Rows lie near named flat spaces through zero. A row that begins with a name and a colon came from that space; any other row is followed by the name of its block's space that it lies nearest.
favsazo: [ 32 -11  -6  21   8 -28 -11  56   2 -29  -9  18  -3  22 -46  22 -49   5
   7  -9  11 -11  17  33]
tinurur: [ -1   4  66 -35 -26  11 -65   2 -19 -79 -21  43  -7 -63   7  26   7  40
 -66 -12  50  19   3 -72]
rodidepa: [ 10  13  30  21  19 -10 -28  -2  12   6  11  26 -15  -6  -1   3 -31  16
 -26  -2   0  -9 -20  40]
rodidepa: [-34 -20 -36 -28 -38 -13   2   8  14 -30  10   0 -16 -22  25 -19   1   4
 -26   9   4  15   6 -16]
dusozal: [ 16 -10  -6  17  36  -4   7 -21   5  20  23  19 -26  -6  -6  -3  16  15
  -2   8 -18 -29 -24  38]
tinurur: [ 12  -5   6   4  -4   1  -2 -15  22   3  -3  14 -28 -21   6   3  11  13
 -16  -2   5 -11 -16  11]
pivmuno: [-41  59  42  20 -37  -1 -11  24  20   6  11  -9  21  35  18  15 -66  -8
  -7  -1  -8  17  16  30]
dusozal: [ 47  23  68 -61 -21  24 -47  20  -3  -3 -54  -1 -23 -11 -25  40 -28  35
 -32  10  50  39 -34  25]
favsazo: [-12 -14 -30 -26  -7  -7  25  18 -10  -1   3  -4   0  20 -14  -2 -20 -13
   5  24 -10  14   0  27]
favsazo: [ -3 -10 -16 -14   4   5  35  10 -25   3 -10  -6  21  27 -25   8  -4 -27
  26  15 -11   9  12   1]
favsazo: [-31  41  19 -21 -47  35  17  -8   0   8  -9 -46  22  15  28  15  33  -4
  27   0   1  16  21 -48]
tinurur: [ 15  -6 -12 -15  -2   2   5  23 -20  13 -40 -32  40  28 -19  -8 -24 -38
  28  -6  14  35  14 -13]
pivmuno: [ -32    2    0  -27  -42  -21   14   46    5  -16  -17   21    8   30
  -18    8 -105  -34  -31   28    1   47    3   61]
favsazo: [-20  41  26  28 -34  19   0  -8  18  -1   2 -26  17   4  30  14  28   3
  22 -25   2 -12  30 -50]
pivmuno: [  3 -10 -73  43   4 -39   3  24  51  38  29 -39 -17  25  20 -44 -22  -4
  26 -14 -20 -18   2  54]
rodidepa: [ -4  13 -14 -31  -4  17  32 -15  13  39  27 -22 -41  16   6  10  29  27
  13  37 -25 -12 -31  57]
favsazo: [  9  48   9  32 -44   9 -28   2  64  39 -12 -66  -6   6  48  -9  13  15
  24 -40  18  -2   9 -12]
dusozal: [ 56 -20 -16  -5 -20 -23 -15  60  20   5 -72 -19  11  24 -40   1 -74 -32
  11 -21  42  39   7  30]
dusozal: [-77  46  37 -45 -33  32  38   1 -50 -16  19  -5  45  40   4  31 -13 -19
   7  42 -27  31  23 -18]
rodidepa: [ 43  24  65  49  29  17  -9 -19   0  22 -30  20  16   4 -24  30  -3 -10
  14 -27   9 -19  -3  -2]
tinurur: [ 14  -2  -8 -21  11   2  12  14 -11   9   3  -6 -11  20 -24  13  -4  10
  12  21  -7   0 -11  37]
rodidepa: [ 18  -2   1  21   2  11  22   3 -12  -2 -25 -13  30  15 -19  16  23 -24
  42 -20   4 -10  29 -44]
dusozal: [-12   0 -35   4 -23   0  49  22   3  12 -10 -31  22  42 -11   5  -6 -35
  46   3 -14   4  29   0]
dusozal: [ 20  -6 -29   8   1  -2  13  12  10  11  -2 -27  -5  15  -8   1  21   3
  34  -7  -2 -14   9   1]
tinurur: [-13  15  -2  11  22  -1  -1   2 -19  24  10 -21  35  29   2 -16 -19 -20
  21   0 -15  10   7   6]
dusozal: [-10   4 -15  -2 -11   0   8  16  -8  -6   0 -22  18  17   0   0   3  -8
  22  -3  -2   5  22 -20]
pivmuno: [ 22  -2  19  48  23 -13 -27 -23  37 -12  33  46 -55 -42   9   9  26  51
 -31 -16  -2 -57 -21  20]
tinurur: [  3  13  17  29   0  -2 -52 -27  27  26 -17 -20  17 -30  48 -43  -5 -10
 -19 -41  22  18  -7 -34]
pivmuno: [  3  52  45  49  20  12 -37 -24  23  20  45  -9 -17  -7  31  10  36  52
   6 -21 -12 -46  -7   3]
pivmuno: [  9 -25 -39  63   2 -30  24  -5  52  14   8  21 -24  -4   5 -18 -13 -19
   3 -20 -15 -34   2  33]
favsazo: [-25  17  -1  -6  -7  34  22 -61   5  53  -1 -40  15  -8  49 -28  58 -21
  19  -2 -14   9 -11 -39]
favsazo: [ 43   3  29 -35  16  24 -37 -27  -5  36 -36 -22 -10 -25   6  -9  24  16
 -10  -4  29  24 -40  -5]
dusozal: [ 17  -3   0  -4  15 -10 -29  23 -13 -11  -2  -7   7   3 -12  -4 -15  11
   0  -7  13   6   3   0]
dusozal: [ 37 -22  31   8  26 -25 -83  -2  11 -22 -20  44 -18 -57   4 -24 -40  21
 -69 -26  42  14 -30   4]
tinurur: [  7   5  12 -45  -7   2 -35  22 -10 -39  22   6 -39 -19  -6  23  17  66
 -27  19  16  -5 -13   8]
favsazo: [-32  10  10  29  -3   5  19 -17  -8 -19  21  18  18  -2  11   8  21 -10
   6  -7 -18 -21  25 -39]
tinurur: [-39 -16 -51  16 -16  -9  79  20 -13 -26  26   6  17  39 -21  17  10 -31
  43  17 -39 -26  46 -10]
tinurur: [ 11   5 -26  13   8  -9 -16 -10  38  39  22 -30 -31  -4  28 -28  14  24
   5  -6  -7 -14 -23  35]
rodidepa: [ 12   1   6  17  26 -16 -20   0  12  17  15  17 -17   0  -3 -10 -32  10
 -19   3  -6  -7 -24  54]
rodidepa: [ 15 -29 -24   9  24 -18  -8  -4  -1  16 -16   3  11  -6  -3 -34 -22 -27
  -6 -10   4  14 -10   7]
rodidepa: [-50  18  -6 -69 -52  28  19   1 -17 -28  18 -28  -8  -2  25  16  45  26
  -1  32  -3  18  11 -39]
pivmuno: [ -5   3 -32  74 -13 -42  -8  17  75  10  32   5 -32   2  26 -22 -36   7
  -7 -27 -13 -36   7  50]
pivmuno: [  9 -11  12  29  16 -14  18 -12  23   6  11  57 -35  -7 -19  14 -30   0
 -27  12 -16 -26 -25  66]
pivmuno: [ 15 -27 -87 -17  10 -29 -26  34  15  14  23 -64 -16   8  18 -52  13  24
  23  -6   3   4  -1  13]
rodidepa: [ 19 -20 -41   8  29 -20  13  -8  29  49  20  -2 -39   9  -2 -27 -16   4
  -1  17 -22 -13 -40  87]
[-47   4  -6  12 -12   0  18 -17  -6 -12  20   8  21  -3  25 -12   6 -21
  -4   1 -18   0  19 -32] | dusozal
[ 15  -1   3  -8 -16   3   8  10  11   8 -26  -5  -3   8 -12  10 -17 -11
   4   1  10  12  -3  15] | dusozal
[ 14  -2   6 -33  22  19 -12 -11 -33   2   2 -15   2  -7  -5   2  40  21
   8   9   5   3 -11 -22] | pivmuno
[ 41  -4  33   6  40  13 -56 -62  16  42 -13   3 -25 -58  33 -33  38  25
 -34 -23  22  -2 -53  -8] | favsazo
[-32  11  -3   5  24   8  29 -21 -23   8  47   9   3  15   3   4  23   5
  12  24 -39 -23  -2  12] | dusozal
[-16  -3  -6   7  16 -14  -6  14 -21 -11  13   8  23  12  -6 -11 -28 -13
  -2   2  -9   7  11   2] | dusozal
[ 13 -27 -59  10 -31 -12  33   1  57   6   5 -13 -53 -13  12  -6  36  13
  12  -4  -3 -30  -2  17] | tinurur
[  0   2  14  -5 -51  23  29 -36  46  16 -34   4 -30 -28  23  12  27 -10
 -13  -5  12   2 -13 -11] | dusozal
[ 48 -28  -6  67  19 -26   3 -22  62  36 -24  38 -34 -22  -6 -16 -28 -21
 -16 -29   4 -27 -27  53] | rodidepa
[ -3  -3  -9  -9 -16   8  18 -10  13   7  -2  -6 -15  -5   7   3  18   1
   2   6  -3  -3  -5   2] | rodidepa
[  9  -6 -29  11  46 -16   7  27 -30   7  31 -11  15  40 -30  -3 -12   2
  34  11 -24 -16   8  33] | dusozal
[ 20   5  18 -19  30  20   3 -37  -7  57 -11  -8  -7   1   0  -9   6  -5
  -1  17  -6  12 -44  39] | rodidepa
[-17  53 -13  17 -74  10  13  37  51  24 -11 -83  14  47  31  10  -4  -5
  54 -23   5   8  40 -10] | favsazo
[ 19   0  25  22  42  35  20 -63 -30  41 -24  -8  38  -9   2  -7  62 -34
  34 -19  -7  -9  -3 -59] | favsazo
[-11  18  34 -79 -38  14 -48  11  -2 -29  -1  -1 -36 -31  17  13  -6  54
 -56  27  31  37 -29   8] | favsazo
[ 14 -19  -9  31   6   1   6 -24  13  -8  -6  10  -5 -28   8  -5  45  -2
   8 -26   5 -27  10 -45] | pivmuno
[ 47 -61 -31   5  13  16  37 -55  -1  54 -96 -16  39 -25  -4 -45  31 -93
  26 -33  24  35  -9 -63] | rodidepa
[-15  65  26 -28 -92  19 -20  59  32 -19 -18 -66   1  32  18  41 -14  31
  21  -9  30  25  36 -18] | favsazo
[ 68   5  39  26  27  -1 -56   5  13   8 -33   2  -9 -18 -16   9  -3  24
  -4 -36  37  -9 -14  -1] | favsazo
[-28  -1  -8 -21  -2  14  11 -44   0  24  14  -8  -5 -19  36 -26  30  -4
 -13  14 -13  10 -21 -10] | favsazo
[ 54  15  25  19  54  23  23 -41  10  92  -9  -8 -22  24 -23  11  13  -1
  30  12 -21 -23 -53  82] | rodidepa
[ 19 -12 -52 -25  26  -3 -22   9 -11  22  19 -61  -4   6  12 -35  44  28
  32  -1   1   0  -6  -9] | pivmuno
[-49  21 -17 -25 -40  -4   4  44 -10 -58  49 -14  -7  17   8  25  13  41
   6  19 -11 -11  37 -19] | rodidepa
[ 10  -4  13   7 -21   0 -35 -11  22  -6 -33  -6   5 -36  26 -19   2  -6
 -21 -33  33  18   2 -46] | tinurur

Rows lie near named flat spaces through zero. A row that begins with a name and a colon came from that space; any other row is followed by the name of its block's space that it lies nearest.
musut_bebim: [-27   8  -3 -17 -33  14   4   0  43   0 -10  27  -4  -4  -5  10   1  -2
 -14  28  20  17 -10  40]
vosu_soget: [ -1 -17 -19   7  -6  29   7 -29  14  11   5 -18  26   8  -5 -15  18  24
  22   9  18 -14  17   7]
duka_nofal: [ -4   7  -4 -14   5   3  12 -10  -6 -11  -8   8   3  30 -16  20 -22   9
  17  -2  12 -24   2 -15]
vosu_soget: [-33  -2   4   0 -30  27   5  -9   9  29   7  23  31  22  10  41   5  31
   7  56  60  47 -52  13]
dodor_buga: [ -7 -29 -16  34  -1  28  18 -27  19  17  17 -25  37  11   6 -19  14  20
  13   5  17   2  39   6]
vosu_soget: [ 50  25  14  -6  27 -26 -15  -3  18  25 -23  -5 -55 -28  35 -29  27   1
 -33   8 -51   8  -3  26]
musut_bebim: [ 10 -33 -28 -35 -12   1  -9 -18  66 -20 -38  -2 -29  65  35   1 -34  -5
 -13  -1   0 -14   6  28]
duka_nofal: [-18  -1  -3   2  -9  12  10  -3  -4  -4   7   6  19   5 -17  11  -5   5
  13   4  19  -4   2  -5]
duka_nofal: [ 75 -78 -10 -31  44 -18 -31 -48 -37 -27 -14 -39 -18 108  36  25 -41   0
  78 -47 -11 -64 -23 -73]
musut_bebim: [-24   4   4  -3 -44   3 -31  41   4  -7  14   9   2 -90 -13 -31  43 -35
 -28   2  -8  34 -23  36]
dodor_buga: [  0   0 -10  40   1  21   9  -9  16  34  15 -29  24 -39  10 -47  45  21
 -18  13  -4  19  34  25]
musut_bebim: [ 54  21  22  30  38 -24  -2 -10  29  47  -7 -14 -49 -44  49 -46  43   4
 -43  12 -61  27  26  38]
vosu_soget: [  5 -12 -14  18  22  13  30 -33  12   6  -1 -17  17  50   3   2 -19  26
  17  -4   9 -24  43 -13]
rin_keku: [ 17 -44  47  18   2   1   5 -37 -25  -3  47  29   7 -11 -21  41  10 -34
  83  -9   2  -5  -5 -25]
dodor_buga: [  5  22  11  -3  12 -11   6   3  -8   8  -7  11 -13   8   4  15  -8   8
  -9  10  -2   6 -12  -5]
rin_keku: [ -6 -28  11  19  -4  -3   9  -3   7 -17  22   6   5  -6  -9   3  -9 -32
  15 -23  -9  -2  32  -3]
rin_keku: [-13 -27  -7  20  -8  14   9  -7   3  -8  20 -10  27  -2 -11  -8   1  -9
  17 -15   8  -6  29  -5]
rin_keku: [ -1  42   9  -6  32 -24  40  -2  21  -2 -30  27 -33  62   8  36 -59  13
 -30   7  -7  -8  26  -3]
dodor_buga: [-42  59  27  24 -19  53  53 -43   5  59  29  49  45 -43 -55  34  50  58
  38  83  59  22  -6  31]
rin_keku: [-10 -21 -32 -17 -31   4 -43  36   1 -19  -8 -31   9 -30  10 -43  18 -15
 -29 -17  -3   8 -22  12]
musut_bebim: [ 30 -11   9   1  -3 -28 -29  20  46   0 -11  -5 -54 -52  41 -47  25 -45
 -51 -14 -60  27  13  49]
musut_bebim: [-59  10  -3 -35 -52  24  27 -10  70 -19 -18  65  -2  40 -22  55 -40  -4
  -2  42  51  12  -9  47]
duka_nofal: [ 11   4   4   4   6  -8  -3   2   9   7  -4  -3 -14 -10  13 -11   7  -3
 -15   0 -15   8   4  10]
vosu_soget: [ 18 -28 -38   9   3  45  12 -60  39  20  -4 -42  27  19   2 -43  33  44
  32  10  12 -40  47  19]
dodor_buga: [ -7   0  15   9   3   1  10  -6 -11  16   9  15  10  23   8  34 -10  13
  10  21  23  22 -22 -11]
dodor_buga: [-22 -67   1 -10 -28  12  -8 -12 -11 -30  21  14  31  59  -3  54 -38 -21
  55  -9  46   2 -31 -32]
duka_nofal: [ -3  -6 -12 -18   5 -14  -3  15  -9 -30 -15  -3  -7  38  -1  12 -41 -12
  -5 -26  -3 -20   2 -23]
rin_keku: [-28 -26 -33  13 -18  10   2  20  19 -26   2 -26  25   6  -2 -30 -16 -15
 -23 -29   3  -6  42   4]
rin_keku: [  3 -27  -3  10 -28  11 -38  15  -7   2  25 -22  14 -80  -2 -48  59 -25
   2 -10 -14  17 -12  19]
dodor_buga: [  3 -69 -17  52  -4  11 -16   2   5  20  29 -51  39   5  53 -34  19  -1
 -11 -12   6  43  14  -3]
musut_bebim: [ 59  -9   3  25  71 -22  12 -29 -39  17  -2 -42  -9  51  29  -7 -15  26
  20 -28 -31 -33  30 -54]
duka_nofal: [ -6 -27 -10   3  -6 -12 -15  25  -3 -22   2 -15   3   9  15  -8 -19 -25
 -17 -28  -7   8   3 -10]
vosu_soget: [-31  -7 -11 -46 -35 -14 -20  39   5 -57 -18  24 -14  15 -18  23 -45 -42
 -12 -24   7 -10 -25  -3]
vosu_soget: [ 14   5   3  23  42  -6  41 -31  14  20 -10  -3  -4  72  25  23 -37  31
  -1   8   3  -5  37 -15]
vosu_soget: [-20 -26 -24   8  11   6  32 -10  -5 -43   4 -13  28  64 -28  13 -58  -7
  27 -45  12 -52  62 -40]
duka_nofal: [-35  59  -5 -26 -17 -15  -6  57 -13 -19 -20  20 -12 -34 -25  -1 -13  -9
 -53   1  -3   9 -22   9]
musut_bebim: [ 20 -19  26  18  34 -41   3  18 -45 -36  20  -1 -16   8  -7  15 -38 -49
  16 -61 -39 -21  28 -53]
duka_nofal: [  1 -18  -9  -1   1 -21 -15  28   2 -22  -7 -14 -12  11  21 -11 -23 -26
 -29 -30 -19   6   6  -7]
rin_keku: [  1 -61   6   7 -30   9 -34   3 -18 -20  38 -10  21 -47 -11 -15  32 -45
  42 -26  -2   4 -13  -6]
dodor_buga: [ 13 -27 -18  10  13  -5  -1  -3  10  -8  -5 -29   0  28  22 -20 -14  -3
  -8 -24 -13 -11  29  -8]
[-33 -19 -10  18  -5  22  29 -13  -9  -6  17   1  47  48 -18  31 -30  16
  28   1  44  -6  17 -26] | vosu_soget
[ 53 -21 -16  10  35 -13 -26  -6 -19  12  -8 -56 -11   3  38 -47  20  11
  -6 -26 -36 -15   8 -19] | musut_bebim
[-69 -27 -17  30 -45  13   5  47   7 -27  29  -2  50 -19 -14  -7 -18 -32
 -30 -19  28  36  23   6] | duka_nofal
[-23 -15 -13   2  -7  15  17 -10   4 -11   3   2  26  43 -10  22 -28  10
  16   0  30  -9  11 -13] | vosu_soget
[-20 -16  23  -8 -15 -28   3  28   5 -52  10  38 -22  -1 -19  31 -46 -69
   0 -38 -17  -1  15  -7] | musut_bebim
[ 15  -7 -14  10  13  22  18 -44  32  32 -10 -15   7  37  22  -7  10  43
   9  27  14  -5  18  15] | vosu_soget
[ -6 -60 -35   8 -13  26   4 -26  27 -26   9 -32  31  31  -7 -24  -9  -9
  31 -32   9 -37  52  -3] | dodor_buga
[ 27 -56  28 -32 -27  -7 -62   0 -45 -19  25  12  -8 -33  -2  23  30 -45
  66 -11   1   5 -85 -22] | rin_keku
[-51  49  -7 -11 -14   7  36  18   9 -18 -11  32  11   9 -44  23 -34   7
 -19   9  23 -12  21   6] | duka_nofal
[-21 -19 -31 -55 -34   1 -16  13  35 -54 -33  11 -15  41 -10  10 -44 -25
  -6 -19  10 -30  -7  11] | vosu_soget
[  5   0   9  23 -16  22 -22  -1 -27  32  34 -16  27 -93 -15 -40  81   6
  17  16  -1  20 -19  14] | vosu_soget
[ 14   0 -28  26  -3  10 -16  12  26  12   2 -51   2 -80   8 -98  61  -4
 -42 -20 -44  -3  54  41] | dodor_buga
[ 34 -22 -39 -19  13  14 -13 -34  38  17 -37 -40 -10  59  47 -26   2  43
  -7  12   2 -18   0  14] | musut_bebim
[  8 -15  13 -18   4 -29 -22  23 -24 -18  -7  10 -20  33  23  34 -35 -23
  -4 -13  -2  15 -44 -27] | dodor_buga
[-13  22   0  19  19 -11  41   2  30  -4 -10  10 -11  27   1   4 -37  -1
 -32  -8 -13  -4  59   8] | rin_keku
[ 10 -50   1   5  -7 -23 -42  34 -20 -12  10 -21  -2   6  45  -2  -9 -34
 -16 -25  -9  37 -38 -19] | dodor_buga
[ 12   4   2   0   9  -2   9 -15  29  12 -13   4 -18  16  18   0  -3   8
 -11  12  -8   4  10  18] | musut_bebim
[-14 -35 -19  -4 -11  17  -2 -10 -12 -17   8 -13  33  37  -9  13 -18   5
  32 -11  30 -17  -4 -25] | rin_keku
[  1 -31 -24 -15   5  10  17 -29  20 -36 -12  -8   6  64 -15   9 -42  -3
  33 -29   6 -56  43 -17] | dodor_buga
[-20 -10   2  41  -8   7  24   1  44  12  16   1  10 -17  12 -19   6 -11
 -29   4  -5  31  51  34] | duka_nofal
[-23 -10 -12 -26 -58  37 -35   0  17  16   3   8  21 -46  -4 -10  54  12
   8  45  39  31 -64  42] | vosu_soget
[-16  -1 -11  26   4  13  27  -7  15   3   8 -10  21   5  -8 -14  -5   8
  -7  -5   4  -5  48   5] | rin_keku
[ 19 -38  -7  -3   2 -19 -34  20 -15 -16   0 -26  -8   6  30 -15  -6 -25
  -9 -31 -18   6 -16 -17] | duka_nofal
[ 12   8  -1 -16  -5   5  -8 -14  33  25 -21   8 -21  11  30   2  13  21
 -16  36   6  21 -27  31] | vosu_soget
[ 30  13  -1 -37   9 -37 -26  24  17 -32 -34   2 -63 -14  11 -23 -13 -38
 -35 -33 -56 -23   4  14] | vosu_soget
